Below is a small trained network, with its code and all its weights. Each question gives an input and a target symbol and asks what happens when units are switched off, that is, made to give their printed mean instead of their output.

import numpy as np


def w(rows, s, z=0):
    codes = np.array(rows[::2]) - 128.0
    scale = np.full(codes.shape[1], s)
    scale[-1] = z or s
    return codes * scale


def norm(h):
    return h / np.sqrt((h * h).mean(-1, keepdims=True) + 1e-5)


def f(y):
    return np.maximum(y, 0)


def softmax(a):
    e = np.exp(a - a.max(-1, keepdims=True))
    return e / e.sum(-1, keepdims=True)


def log_softmax(a):
    a = a - a.max(-1, keepdims=True)
    return a - np.log(np.exp(a).sum(-1, keepdims=True))


def net(x, mask):
    ids = ['αβγδεζηθμξπστψω'.index(c) for c in x.split()]
    T = len(ids)
    res = E[ids] + P[:T]
    u = 0
    for l in range(3):
        q, k, v = (norm(res) @ M[l].T for M in (Q, K, V))
        z = softmax(np.where(np.tri(T) > 0, q @ k.T / 2**0.5, -1e9)) @ v
        res = res + np.where(mask[u], z, O[l][:, -1]) @ O[l][:, :-1]
        u += 1
        y = f(norm(res) @ A[l][:, :-1].T + A[l][:, -1])
        res = res + np.where(mask[u : u + 4], y, B[l][:, -1]) @ B[l][:, :-1]
        u += 4
    return log_softmax(norm(res)[-1] @ U[:, :-1].T + U[:, -1])


Q, K, V, O, A, B = {}, {}, {}, {}, {}, {}
E = w([
[139,123,122,172],'α',
[145,190,4,182],'β',
[184,74,154,110],'γ',
[100,189,240,95],'δ',
[200,102,157,137],'ε',
[190,75,155,116],'ζ',
[2,159,43,51],'η',
[162,97,132,146],'θ',
[167,64,146,107],'μ',
[152,91,130,138],'ξ',
[184,90,151,122],'π',
[169,91,135,144],'σ',
[212,134,153,121],'τ',
[187,88,155,112],'ψ',
[201,123,92,115],'ω',
],0.0059)
P = w([
[136,5,44,195],'0',
[153,64,66,118],'1',
[148,87,92,128],'2',
[153,106,109,143],'3',
[155,116,119,155],'4',
[161,121,132,170],'5',
[157,117,140,170],'6',
[160,123,145,177],'7',
[157,133,150,177],'8',
[158,135,156,174],'9',
[155,144,159,166],'10',
[158,148,161,174],'11',
[156,152,162,173],'12',
],0.0031)
Q[0] = w([
[156,121,117,199],'L0H1',
[254,2,180,192],'L0H1',
],0.0043)
K[0] = w([
[82,179,241,220],'L0H1',
[167,217,251,162],'L0H1',
],0.003)
V[0] = w([
[1,209,240,112],'L0H1',
[150,102,154,117],'L0H1',
],0.0027)
O[0] = w([
[72,220,196,147,4],'L0H1',
[192,159,254,129,152],'L0H1',
],0.0053,0.0033)
A[0] = w([
[148,105,253,121,115],'L0N1',
[218,104,198,98,254],'L0N2',
[170,38,182,30,160],'L0N3',
[198,155,182,118,115],'L0N4',
],0.0038,0.00082)
B[0] = w([
[53,218,174,104,187],'L0N1',
[69,109,25,190,253],'L0N2',
[134,221,102,252,224],'L0N3',
[59,152,155,80,185],'L0N4',
],0.0035,0.0042)
Q[1] = w([
[159,254,81,140],'L1H1',
[124,135,62,29],'L1H1',
],0.0024)
K[1] = w([
[195,238,243,233],'L1H1',
[63,249,124,159],'L1H1',
],0.0015)
V[1] = w([
[5,182,160,136],'L1H1',
[41,213,118,196],'L1H1',
],0.002)
O[1] = w([
[253,151,155,209,3],'L1H1',
[127,131,198,135,93],'L1H1',
],0.0058,0.0016)
A[1] = w([
[253,178,137,150,184],'L1N1',
[162,129,141,89,2],'L1N2',
[69,78,88,73,166],'L1N3',
[189,106,50,179,17],'L1N4',
],0.0059,0.00085)
B[1] = w([
[79,77,68,95,177],'L1N1',
[220,150,141,156,128],'L1N2',
[252,189,181,133,192],'L1N3',
[64,240,56,92,254],'L1N4',
],0.0035,0.0049)
Q[2] = w([
[131,28,255,98],'L2H1',
[166,29,194,98],'L2H1',
],0.0063)
K[2] = w([
[183,2,49,186],'L2H1',
[128,101,67,191],'L2H1',
],0.0059)
V[2] = w([
[188,115,2,56],'L2H1',
[62,158,151,127],'L2H1',
],0.0038)
O[2] = w([
[210,207,121,252,253],'L2H1',
[144,100,244,138,146],'L2H1',
],0.0032,0.0031)
A[2] = w([
[168,155,140,2,126],'L2N1',
[76,86,247,92,234],'L2N2',
[147,107,135,203,250],'L2N3',
[64,182,52,115,188],'L2N4',
],0.0062,0.002)
B[2] = w([
[204,100,144,213,146],'L2N1',
[111,137,30,255,160],'L2N2',
[201,89,124,73,180],'L2N3',
[115,88,192,127,254],'L2N4',
],0.0055,0.0066)
U = w([
[203,28,240,148,130],'α',
[137,156,144,82,34],'β',
[176,208,161,159,99],'γ',
[79,69,98,57,85],'δ',
[139,152,138,85,3],'ε',
[61,57,169,109,124],'ζ',
[154,145,143,90,1],'η',
[174,226,114,199,223],'θ',
[214,91,2,161,231],'μ',
[140,155,137,72,34],'ξ',
[141,157,137,80,19],'π',
[40,137,81,83,99],'σ',
[149,147,142,68,41],'τ',
[143,152,141,85,8],'ψ',
[25,173,181,214,204],'ω',
],0.008,0.0039)

Each question gives the input, a string of symbols that net reads in full, and the target symbol t.
The units are the heads (2 rows each of Q, K, V and O) and the neurons (one row each of A and B). Each row of codes is followed by its name. A weight is (code - 128) times the scale printed after its matrix; where a second scale follows, it is the last column's (O, A, B and U).
mask holds one flag per unit, layer by layer, with each layer's heads first. A switched-off unit (its flag False) gives its mean, the last column of its rows in O or B, instead of its output. The means were averaged over made-up inputs and are rounded, as every weight is.
A unit's drop is (log p(t) with every unit on - log p(t) with that unit switched off) / (log p(t) with every unit on - log p(t) with every unit switched off).
The circuit of an input: a set's keep is (log p(t) with only the set's units on - log p(t) with every unit switched off) / (log p(t) with every unit on - log p(t) with every unit switched off). Starting from the 12 units with the biggest drops (on a tie, the unit counted first), units are removed one at a time, each time the one whose removal leaves the highest keep (on an exact tie, the one counted first), for as long as the keep stays at least 0.8.
circuit, biggest first: the units of the circuit, biggest drop first
most important unit: the unit with the biggest drop
top k neurons: the k neurons with the biggest drops, biggest first
k most important neurons of layer l: the k neurons of layer l with the biggest drops, biggest first
input γ ε ψ ξ β η η δ η ε τ η ψ, target α: top 2 neurons : [L0N3 L1N4]
input θ ψ ψ μ β γ ω ψ ε δ γ, target ω: most important unit : L0N3
input α ω π δ σ σ, target ω: circuit, biggest first : [L2H1 L0H1 L1N4 L2N3]
input β α α δ σ ξ θ, target ω: circuit, biggest first : [L2H1 L1N4 L0H1 L2N3]
input τ α ψ δ σ ζ ξ, target ω: circuit, biggest first : [L2H1 L0H1 L1N4 L2N3]
input η ψ μ δ α, target ω: circuit, biggest first : [L2H1 L0H1]
input ψ σ ε σ η ξ σ μ δ ξ, target ω: circuit, biggest first : [L2H1 L0H1 L2N3]
input δ ε ξ η τ α α η ψ π θ α σ, target α: circuit, biggest first : [L2H1 L2N2]
input ε α ε ξ ω ψ τ ψ η, target μ: top 4 neurons : [L1N3 L0N1 L1N4 L0N3]
input γ τ ζ ζ η, target μ: top 3 neurons : [L1N3 L1N4 L0N3]
input π ψ η η, target θ: 3 most important neurons of layer 1 : [L1N3 L1N1 L1N4]
input γ δ α γ θ, target ω: circuit, biggest first : [L0H1 L2H1 L1N4 L2N3]
input α α ξ π π α ζ τ δ σ, target ω: 2 most important neurons of layer 0 : [L0N1 L0N4]
input ψ ω σ σ γ δ τ μ η ζ ξ η θ, target α: circuit, biggest first : [L2H1]
input ε α ω τ δ γ, target ω: top 2 neurons : [L0N3 L1N4]
input ξ η ε δ β β η η μ σ σ, target α: top 3 neurons : [L0N2 L2N3 L2N2]
input ψ ε σ η α δ θ π, target ω: 3 most important neurons of layer 0 : [L0N1 L0N4 L0N2]
input θ ζ τ α τ η β δ ξ α η η η, target α: top 3 neurons : [L1N4 L1N3 L2N1]
input δ η ψ π η η ω η, target α: 2 most important neurons of layer 0 : [L0N3 L0N2]
input γ δ ψ μ, target ω: top neuron : [L1N4]
input η μ θ τ δ π, target ω: 2 most important neurons of layer 0 : [L0N2 L0N1]
input β π ψ β τ δ ξ ζ, target ω: top 4 neurons : [L1N4 L0N1 L2N3 L0N4]
input ψ δ μ μ η τ η η θ γ θ, target α: top 4 neurons : [L0N2 L2N3 L2N2 L0N3]
input η δ γ τ σ η ξ, target α: top 2 neurons : [L0N2 L2N3]
input ξ θ α α α π η γ δ ψ ε, target ω: 3 most important neurons of layer 0 : [L0N1 L0N4 L0N2]
input ζ δ ξ ζ, target ω: 2 most important neurons of layer 2 : [L2N3 L2N2]
input δ ε β τ θ η ψ τ ψ σ ψ η α, target α: top neuron : [L0N2]
input α γ ε γ η β σ η, target θ: top 4 neurons : [L1N3 L0N2 L2N3 L2N1]
